Below are the code and all the weights of a small trained network. Each question names an input and a class and asks about switching units off, where a switched-off unit gives its printed mean instead of its output.

import numpy as np


def w(rows, s, z=0):
    codes = np.array(rows[::2]) - 128.0
    scale = np.full(codes.shape[1], s)
    scale[-1] = z or s
    return codes * scale


def f(y):
    return np.maximum(y, 0)


def log_softmax(a):
    a = a - a.max(-1, keepdims=True)
    return a - np.log(np.exp(a).sum(-1, keepdims=True))


def net(x, mask):
    res = np.array(x, float).reshape(1, 4) / 4 @ E
    y = f(res @ A[0][:, :-1].T + A[0][:, -1])
    res = res + np.where(mask, y, B[0][:, -1]) @ B[0][:, :-1]
    return log_softmax(res[-1] @ U[:, :-1].T + U[:, -1])


A, B = {}, {}
E = w([
[6,51,124,42,105,83,107],'x0',
[132,89,146,163,218,252,206],'x1',
[153,234,116,152,55,99,161],'x2',
[117,254,210,37,207,70,103],'x3',
],0.01)
A[0] = w([
[174,152,117,216,136,152,129,124],'neuron 1',
[89,107,98,93,100,106,73,130],'neuron 2',
[132,32,101,148,121,187,167,253],'neuron 3',
[80,61,124,71,66,71,71,192],'neuron 4',
[101,111,121,91,97,104,130,126],'neuron 5',
[118,107,170,77,252,133,134,170],'neuron 6',
],0.012,0.0028)
B[0] = w([
[156,110,135,121,68,126,158,211],'neuron 1',
[47,127,120,153,68,52,20,192],'neuron 2',
[139,8,123,140,135,165,171,254],'neuron 3',
[56,74,124,210,86,8,15,239],'neuron 4',
[116,115,122,132,106,100,30,172],'neuron 5',
[150,141,224,78,144,210,8,236],'neuron 6',
],0.011,0.015)
U = w([
[88,106,113,167,116,85,68,39],'0',
[153,140,173,100,164,163,83,93],'1',
[168,61,89,165,125,181,156,185],'2',
[208,251,132,150,93,74,169,254],'3',
],0.013,0.003)

Each question gives the input, the list of numbers given to net, and the class t.
The units are the neurons (one row each of A and B). Each row of codes is followed by its name. A weight is (code - 128) times the scale printed after its matrix; where a second scale follows, it is the last column's (A, B and U).
mask holds one flag per neuron, in row order. A switched-off neuron (its flag False) gives its mean, the last column of its row in B, instead of its output. The means were averaged over made-up inputs and are rounded, as every weight is.
A unit's drop is (log p(t) with every unit on - log p(t) with that unit switched off) / (log p(t) with every unit on - log p(t) with every unit switched off).
The circuit of an input: a set's keep is (log p(t) with only the set's units on - log p(t) with every unit switched off) / (log p(t) with every unit on - log p(t) with every unit switched off). Starting from all 6 units, units are removed one at a time, each time the one whose removal leaves the highest keep (on an exact tie, the one counted first), for as long as the keep stays at least 0.8.
units of the circuit, in order: the units of the circuit, biggest drop first
most important unit: the unit with the biggest drop
top k neurons: the k neurons with the biggest drops, biggest first
drop of u: that unit's drop, to one decimal
input [-2,-3,6,-4], class 3: most important unit	neuron 3
input [4,2,2,4], class 1: units of the circuit, in order	neuron 4; neuron 6
input [0,0,5,1], class 3: units of the circuit, in order	neuron 3; neuron 4
input [-1,3,6,-1], class 3: units of the circuit, in order	neuron 3; neuron 4
input [7,6,8,-1], class 2: top 2 neurons	neuron 4; neuron 2
input [-4,-3,4,-5], class 2: top 2 neurons	neuron 4; neuron 2
input [3,3,2,1], class 1: top 3 neurons	neuron 4; neuron 3; neuron 2
input [-6,8,6,5], class 3: top 2 neurons	neuron 3; neuron 1
input [1,5,-4,0], class 1: top 2 neurons	neuron 6; neuron 1
input [-1,-5,8,8], class 3: drop of neuron 1	0.0
input [-3,-4,-8,-7], class 2: drop of neuron 3	1.2
input [-4,4,-7,1], class 1: drop of neuron 6	2.0
